Here is a tiny trained network, its code and every weight. The questions are about switching its units off for an input and a target symbol, where a switched-off unit gives its printed mean instead of its output.

import numpy as np


def w(rows, s, z=0):
    codes = np.array(rows[::2]) - 128.0
    scale = np.full(codes.shape[1], s)
    scale[-1] = z or s
    return codes * scale


def norm(h):
    return h / np.sqrt((h * h).mean(-1, keepdims=True) + 1e-5)


def softmax(a):
    e = np.exp(a - a.max(-1, keepdims=True))
    return e / e.sum(-1, keepdims=True)


def log_softmax(a):
    a = a - a.max(-1, keepdims=True)
    return a - np.log(np.exp(a).sum(-1, keepdims=True))


def net(x, mask):
    ids = ['αβγδεηλξπστφψω'.index(c) for c in x.split()]
    T = len(ids)
    res = E[ids] + P[:T]
    u = 0
    for l in range(2):
        r = norm(res)
        for j in range(3):
            rows = slice(3 * j, 3 * j + 3)
            q, k, v = (r @ M[l][rows].T for M in (Q, K, V))
            z = softmax(np.where(np.tri(T) > 0, q @ k.T / 3**0.5, -1e9)) @ v
            o = O[l][rows]
            res = res + np.where(mask[u + j], z, o[:, -1]) @ o[:, :-1]
        u += 3
    return log_softmax(norm(res)[-1] @ U[:, :-1].T + U[:, -1])


Q, K, V, O = {}, {}, {}, {}
E = w([
[227,79,140,53,89,102,123],'α',
[205,129,165,4,202,88,51],'β',
[218,174,180,122,127,127,48],'γ',
[160,195,163,47,109,171,147],'δ',
[126,95,82,50,144,111,134],'ε',
[167,186,85,72,99,64,48],'η',
[192,83,132,130,195,108,86],'λ',
[110,130,159,109,145,77,97],'ξ',
[199,113,85,144,95,178,59],'π',
[124,204,124,118,189,148,54],'σ',
[115,125,139,68,69,121,48],'τ',
[229,176,92,104,179,112,138],'φ',
[148,131,180,194,97,63,203],'ψ',
[146,94,207,92,159,198,90],'ω',
],0.0036)
P = w([
[255,154,155,63,174,132,64],'0',
[236,155,170,63,166,137,63],'1',
[225,149,165,54,155,138,62],'2',
[221,136,150,54,145,108,62],'3',
[200,150,142,43,132,112,59],'4',
[193,152,153,54,129,117,59],'5',
[203,160,138,47,121,113,53],'6',
[194,160,133,57,125,123,48],'7',
[201,158,129,67,116,134,53],'8',
[184,160,131,81,116,135,59],'9',
[169,171,135,93,104,150,60],'10',
[181,155,135,90,101,156,67],'11',
[193,171,141,77,104,161,56],'12',
],0.0015)
Q[0] = w([
[117,123,119,136,142,128,132],'L0H0',
[139,133,142,112,101,108,113],'L0H0',
[112,119,129,136,118,114,157],'L0H0',
[246,176,156,73,99,140,89],'L0H1',
[47,94,175,155,143,19,97],'L0H1',
[123,134,120,103,87,93,116],'L0H1',
[156,134,151,121,135,101,115],'L0H2',
[127,152,91,80,130,155,89],'L0H2',
[130,148,150,154,131,106,149],'L0H2',
],0.014)
K[0] = w([
[107,124,110,133,129,141,133],'L0H0',
[168,142,138,121,129,141,153],'L0H0',
[137,132,116,118,143,144,118],'L0H0',
[160,141,177,216,104,130,198],'L0H1',
[2,128,87,157,109,71,115],'L0H1',
[138,131,100,160,87,104,133],'L0H1',
[108,109,144,129,103,101,102],'L0H2',
[91,161,109,174,88,146,160],'L0H2',
[130,135,148,108,160,104,78],'L0H2',
],0.014)
V[0] = w([
[149,38,141,110,151,133,158],'L0H0',
[170,119,185,194,134,43,226],'L0H0',
[169,204,89,157,76,103,220],'L0H0',
[248,152,98,38,148,159,59],'L0H1',
[223,163,107,18,148,140,3],'L0H1',
[37,109,97,206,80,41,161],'L0H1',
[128,111,126,165,94,97,130],'L0H2',
[157,182,69,77,174,214,113],'L0H2',
[145,117,104,77,138,171,112],'L0H2',
],0.0035)
O[0] = w([
[138,139,128,98,93,74,103,121],'L0H0',
[227,168,194,96,137,116,67,90],'L0H0',
[150,177,178,193,169,119,107,106],'L0H0',
[209,154,152,98,178,194,88,245],'L0H1',
[232,182,146,102,172,188,89,254],'L0H1',
[76,96,133,160,82,4,142,32],'L0H1',
[143,136,150,161,137,110,130,109],'L0H2',
[102,83,66,87,142,172,121,174],'L0H2',
[116,101,71,95,138,135,104,160],'L0H2',
],0.0027,0.0074)
Q[1] = w([
[153,148,177,170,122,114,194],'L1H0',
[98,155,82,28,78,19,103],'L1H0',
[140,137,158,1,43,101,68],'L1H0',
[95,115,102,28,122,75,97],'L1H1',
[122,110,94,115,101,140,142],'L1H1',
[117,114,113,22,55,105,22],'L1H1',
[138,122,148,95,97,32,119],'L1H2',
[149,144,171,172,100,161,122],'L1H2',
[119,140,172,192,139,150,198],'L1H2',
],0.011)
K[1] = w([
[181,110,122,108,144,66,159],'L1H0',
[7,157,119,130,126,103,98],'L1H0',
[77,162,60,117,84,115,136],'L1H0',
[139,104,143,112,48,179,112],'L1H1',
[93,113,90,138,127,153,113],'L1H1',
[55,91,117,103,64,183,104],'L1H1',
[130,109,55,106,130,92,81],'L1H2',
[131,149,172,109,93,108,142],'L1H2',
[129,112,211,128,78,146,97],'L1H2',
],0.012)
V[1] = w([
[108,28,229,68,175,109,140],'L1H0',
[204,100,57,114,61,89,173],'L1H0',
[114,54,111,171,112,87,26],'L1H0',
[181,172,18,210,61,114,72],'L1H1',
[255,159,105,138,182,154,175],'L1H1',
[167,165,65,94,79,82,227],'L1H1',
[192,140,133,128,148,181,78],'L1H2',
[213,241,108,105,127,154,237],'L1H2',
[218,132,62,168,109,41,145],'L1H2',
],0.0061)
O[1] = w([
[4,145,142,107,134,163,121,119],'L1H0',
[157,88,209,179,166,158,191,125],'L1H0',
[89,214,108,156,203,122,159,92],'L1H0',
[61,142,170,16,64,116,72,127],'L1H1',
[28,179,109,189,36,112,176,246],'L1H1',
[165,217,85,91,83,182,84,90],'L1H1',
[76,76,132,220,116,44,141,255],'L1H2',
[50,97,116,89,169,65,208,211],'L1H2',
[100,42,18,119,144,185,142,109],'L1H2',
],0.0035,0.0094)
U = w([
[216,204,246,215,96,123,56,103],'α',
[118,123,127,164,114,120,153,5],'β',
[69,45,251,145,160,239,110,41],'γ',
[244,40,152,83,35,86,184,38],'δ',
[115,215,183,66,79,208,224,241],'ε',
[230,191,38,167,179,92,222,67],'η',
[164,81,39,216,51,227,89,241],'λ',
[29,224,88,168,222,180,63,103],'ξ',
[47,72,175,47,26,146,10,65],'π',
[157,230,24,98,63,32,65,16],'σ',
[168,102,161,13,225,98,69,209],'τ',
[54,53,1,55,159,142,187,65],'φ',
[45,130,193,193,95,10,172,252],'ψ',
[159,27,140,221,236,114,157,221],'ω',
],0.0059,0.0013)

Each question gives the input, a string of symbols that net reads in full, and the target symbol t.
The units are the heads (3 rows each of Q, K, V and O). Each row of codes is followed by its name. A weight is (code - 128) times the scale printed after its matrix; where a second scale follows, it is the last column's (O and U).
mask holds one flag per head, layer by layer. A switched-off head (its flag False) gives its mean, the last column of its rows in O, instead of its output. The means were averaged over made-up inputs and are rounded, as every weight is.
A unit's drop is (log p(t) with every unit on - log p(t) with that unit switched off) / (log p(t) with every unit on - log p(t) with every unit switched off).
The circuit of an input: a set's keep is (log p(t) with only the set's units on - log p(t) with every unit switched off) / (log p(t) with every unit on - log p(t) with every unit switched off). Starting from all 6 units, units are removed one at a time, each time the one whose removal leaves the highest keep (on an exact tie, the one counted first), for as long as the keep stays at least 0.8.
circuit, biggest first: the units of the circuit, biggest drop first
unit that matters most: the unit with the biggest drop
which heads matter: for each layer, one digit per head in row order, 1 if its drop is at least 0.15 and else 0, layers parted by /
input δ γ ψ ω ε δ ξ δ β φ, target φ: which heads matter -> 010 / 001
input α δ λ ψ β γ δ γ γ η ξ ξ, target ξ: which heads matter -> 010 / 111
input β λ ψ β λ, target ψ: which heads matter -> 101 / 100
input δ δ δ π λ ε π λ π ψ τ σ, target ψ: which heads matter -> 001 / 000
input ξ π η π ω δ δ ψ δ ξ γ γ, target ξ: which heads matter -> 111 / 111
input α ψ ε, target ψ: which heads matter -> 101 / 000
input ξ δ δ β ξ β ψ π σ δ ω α β, target ω: circuit, biggest first -> (L1H1; L0H1)
input δ γ δ ψ γ π, target ψ: unit that matters most -> L0H0
input β γ ξ τ ψ δ β ξ δ σ δ, target σ: circuit, biggest first -> (L0H1; L1H0; L1H1)
input π α β δ π η π ψ π, target ψ: which heads matter -> 111 / 100
input β α σ β δ ψ γ σ ξ π β β, target π: circuit, biggest first -> (L0H1; L1H2)
input π δ δ δ η ψ η, target ψ: which heads matter -> 111 / 100
input τ ε τ α λ φ ψ β, target ψ: which heads matter -> 010 / 000
input ψ δ π λ δ γ ξ η η δ φ π, target φ: circuit, biggest first -> (L1H2; L0H1)
input τ β δ λ ψ τ α δ σ, target σ: which heads matter -> 011 / 111
input ψ δ γ σ σ ξ δ δ δ σ ξ δ σ, target σ: circuit, biggest first -> (L0H1; L1H0; L1H2)
input δ ε φ ω δ ω φ λ γ ψ δ, target ψ: which heads matter -> 011 / 000
input ψ β α σ δ φ τ, target φ: circuit, biggest first -> (L0H1; L1H2)
input λ τ ψ λ ξ π α, target π: circuit, biggest first -> (L0H1; L1H1)
input η δ γ ψ ω β π, target ω: circuit, biggest first -> (L0H1; L1H1)
input π ψ η, target ψ: unit that matters most -> L0H0
input π γ η γ γ γ ψ δ β γ π, target π: circuit, biggest first -> (L1H1; L0H1)
input β ε ψ α ξ α δ λ τ, target τ: which heads matter -> 010 / 111
input ψ δ γ, target ψ: unit that matters most -> L0H0
